[[48 19 41 75 62 59 39]
 [39 56 29 47 69 68 28]
 [39 65 40 31 72 63 53]
 [56 59 48 39 77 59 30]
 [52 45 39 78 58 51 20]
 [39 41 33 49 70 75 39]
 [39 41 39 79 63 59 62]
 [39 36 37 66 69 72 47]
 [61 46 51 76 69 48 32]
 [36 62 39 75 56 55 66]
 [43 46 39 83 69 59 39]
 [39 59 42 39 70 62 68]] --> 66

[[352 307 501 372 411 408 397  86 143 283 335 353]
 [321 179 497 405 388 358 361 963 440 388 419 394]
 [426 203 381 474 396 290 314 868 424 439 433 466]
 [386 491 462 370 359 469 419 223 389 376 339 262]
 [427 369 390 414 428 332 404 773 464 298 425 411]
 [436 636 403 417 348 252 391 197 224 386 391 465]
 [562 505 444 401 388 425 434 479 345 451 419 558]
 [410 318 408 359 413 361 394 474 381 383 417 425]
 [423 318 425 403 408 441 453 629 371 404 396 387]
 [392 491 434 413 383 362 355  14 248 283 397 372]
 [486 178 549 440 449 582 337 556 390 314 346 439]
 [404 240 362 384 420 417 409 528 248 426 254 247]] --> 372

[[49 12 13  8 36 16 45 36 54]
 [53 85 89 92 67 80 59 70 47]
 [60 22 28 20 36 27 41 39 50]
 [46 13 11 15 33 21 42 26 49]
 [43 14  4  7 37 19 50 33 55]
 [57 97 98 93 65 81 68 76 50]
 [52 39 33 38 38 41 54 48 49]
 [38 21 17 28 39 40 49 41 54]
 [53 62 70 62 61 54 44 51 52]] --> 49

[[131 110 112  79 134 103 114 130  87 144 156  96 148]
 [114 145 122 106 102 117 156 179 135 118  94 126 180]
 [104 131  95  88 152  65  47 112  58 184 138  83 116]
 [ 98 115 171 101 136 127 185  50  99 145 140 105 109]
 [127  45 146 138  39 181 163  59 165  96 107 126  96]
 [169 124 147 110 203 181 145 142 124 165 155 157 145]
 [ 48 174 103 100  92  79 102 146 102 136 128  96  57]
 [ 56 183  68 114  62 144  63 193  96 134  79  72 108]
 [211  83 155 179 112  88 170 119 158  83 218 194 217]
 [ 98 131 126 103 119 145 107 108  83 136 116  92  63]
 [110 164 166 127 133 156 149 115 154 130 119 148 129]] --> 217

[[447 439 450 469 523 919  95 363 479 578 431 573 620]
 [449 507 473 467 496 425 527 562 452 445 424 451 474]
 [509 574 468 467 474 564 406 517 506 467 380 509 562]
 [496 478 473 463 423 401 388 537 477 477 500 476 406]
 [498 474 471 470 434 407 463 468 502 464 518 467 498]
 [469 477 453 486 447 473 437 428 477 438 419 433 564]
 [531 463 468 486 473 425 466 383 427 508 509 466 544]
 [397 500 437 429 451 478 456 512 446 488 545 479 432]] --> 564

[[ 19  -1  -7  19  10   9   7   5]
 [-27 -15  40   4  21  15  24  22]
 [ 28   1 -11  30   7  19   4   2]
 [  9 -22  -6  13  34  -7  29   2]
 [  9   7  10   6  -2  12  -1  17]
 [ -1 -25   1   9  42 -10  32  -2]] --> 2
---
[[-0.13, -0.10, 0.04, 0.15, 0.05, 0.09], [0.01, -0.04, 0.10, 0.06, 0.00, -0.12]] gives 0.00
[[74.28, 117.69, 32.00, 19.92, -100.16], [185.80, 131.43, -29.64, 93.30, -118.57], [164.87, 69.81, -79.83, 27.54, -104.60]] gives 27.54
[-130.117, 21.144, 170.901, -19.279, -68.663, 150.079] gives -68.663
[[109.7, 98.5, -158.7, -136.4], [8.4, -25.9, 149.4, -110.3], [-103.4, -190.9, 171.4, 125.7]] gives 171.4
[137.85, 122.19, 53.19, -145.56] gives 53.19
[[-4.336, -1.539, -12.884, -10.399, 12.014, 1.192, -1.730], [-7.682, -3.788, -16.787, -8.154, -5.477, 9.845, -5.756]] gives 9.845
---
[1.6, 1.0, -1.2, -1.1, 1.7]: 1.7, 1.6
[-1.155, 1.267, 0.835, 1.513]: 1.513, 1.267
[[0.29, -18.07, 8.76, -8.99], [-7.63, -5.86, 19.95, 17.87], [13.54, -4.43, 8.97, -8.50]]: 19.95, 17.87
[-0.9, 1.2, -1.4, -1.3]: 1.2, -0.9
[11.9, -144.0, 152.9, -38.6]: 152.9, 11.9
[-0.7, 0.9, -1.5, 1.1]: 1.1, 0.9
---
[[470 262 433 540 385 308 592 328 365]
 [340 626 687 510 619 853 332 246 481]
 [438 520 790 490 255 562 539 270 115]
 [533 157 113 521 462 111 532 569 552]
 [369 475 192 349 687 516 240 551 767]
 [445 532 767 458 218 525 517 320  98]] --> 552

[[113 135  61 123 128 213 152 129 121 112 114 117 131 129]
 [ 89 122  36 135 128  70  30 127 116 136 122  72 130 128]
 [ 95 125  94 136 123 153 118 119 121 120 129 121 131 129]
 [ 65 123 106 131 124 141 108 124 121 124 132 141 131 127]
 [124 115  78 136 124 132 171 136 117 110 123  82 129 124]
 [ 36 121 115 131 123 175 152 119 120 101 132 141 131 126]
 [ 61 126 101 130 128 142  98 128 116 102 120 133 130 127]
 [131 132 115 135 126 190 153 135 122 136 126 139 131 128]
 [131 135 104 127 127 213 171 136 122 129 124 141 130 128]
 [129 127  94 135 126 160 135 132 121 136 128 121 131 127]] --> 128

[[4 3 4 3 5 5]
 [6 6 2 6 7 8]
 [4 4 5 3 3 5]
 [6 9 3 4 5 8]
 [5 4 2 5 7 7]
 [4 5 5 3 3 5]] --> 8

[[227 573 283 569 510 519 563 554 580 561 576 565]
 [405 588 927 570 329 595 579 589 573 468 567 571]
 [513 543 426 578 765 553 557 591 606 665 563 572]
 [681 542 262 571 621 584 569 596 572 634 559 579]
 [857 557 491 576 648 691 577 530 562 616 567 570]
 [217 573 347 566 464 524 562 544 584 558 581 568]
 [341 622 650 563 590 499 574 569 576 614 588 572]] --> 570

[[587 226 577 600 591 583 592]
 [588 572 594 807 601 589 588]
 [594 562 597 240 600 593 585]
 [605 620 610 567 612 593 563]
 [630 620 631 587 590 613 502]
 [589 626 563 574 588 603 644]
 [590 640 582 573 596 591 625]
 [527 671 543 601 597 558 733]
 [591 588 595 639 596 592 597]
 [596 689 601 515 595 592 597]
 [576 614 575 592 597 584 643]] --> 597
---
Q: [ 151  169 -130  634  -52 -533  236]
A: 634, 634

Q:
[[5 5 5 0 5 5 5]
 [5 6 5 5 5 5 5]
 [5 9 5 7 5 5 5]]
A: 5, 9

Q: [5234 3996 3203 7723 9216 6980 3499]
A: 7723, 9216

Q: [ 588 -817  372 -297  387]
A: 372, 588

Q: [7 2 2 6 2 4 4]
A: 6, 7

Q:
[[3478 1886 3173 3909 3308 1967 7716]
 [4029 2027 3238 4411 3919 2382 8812]
 [3470 1934 2746 5166 3161 2156 7909]]
A: 4411, 8812

Q: [59 76 35 62 67 87 24]
A: 62, 87

Q: [23 91 53 82 51 94 21]
A: 82, 94

Q:
[[ -2   7  19 -41 -21]
 [ 44 -23  -7  24   1]
 [-32 -28   0 -28  17]]
A: -7, 44
---
-36	-40	-16	16	28
-18	-4	28	21	8
-20	7	-14	10	-33
gives 10

18	18	-1	-7	47
1	10	2	-20	8
-25	9	-7	8	-8
gives 8

-45	52	35	30	28	31	3
-45	38	30	25	47	41	15
-19	9	19	24	22	24	25
gives 24

-9	30	40	24
-22	-36	10	54
-6	-38	-8	54
gives -8

14	46	-2	25
-3	49	12	52
33	-21	-27	-16
gives -27

-8	1	38	3	8	12	-1
1	1	9	45	-11	6	3
1	1	6	16	-11	12	-18
gives 12

-7	-40	-20	-11	-21	-9	-10
-15	-6	-7	-28	-7	-23	-18
8	22	17	15	-45	17	9
gives 17
---
((-29, -5, 37, -8, -30, 35), (-14, 2, 28, 10, 3, 4), (-20, 2, 48, 17, 5, 9)) ans = -14
((7, 10, -21, 15, -25, -40), (-28, -8, -33, 3, -15, -32), (-23, 12, 14, 3, 16, 27)) ans = -28
((25, 37, -26, -42), (42, 29, 2, 5), (17, 36, -2, 1)) ans = 42
((3, -5, -7, 3, -3, 4), (17, 14, -21, 16, -4, -17), (2, 8, 2, 24, 51, -42)) ans = 17
((-15, -4, 19, -7, -24, 25), (6, 3, 12, 13, 12, -6), (12, -4, -43, -24, -23, 6)) ans = 6
((37, 12, -18, 40, 24), (49, 34, -30, -14, -29), (27, 34, -36, 38, -27)) ans = 49
((34, 17, -17, 25, -10), (-32, -15, -7, 28, -39), (-38, -1, -10, -21, -6)) ans = -32
((-29, 14, -32, -42, 3, -45, 6), (-40, -23, 29, 19, -15, -33, -35), (32, -4, -47, -32, 36, -11, -15)) ans = -40
((31, 0, 11, -31, 25, 23), (-7, 17, 51, -10, 8, -13), (-51, 12, -6, -8, -3, -20)) ans = -7
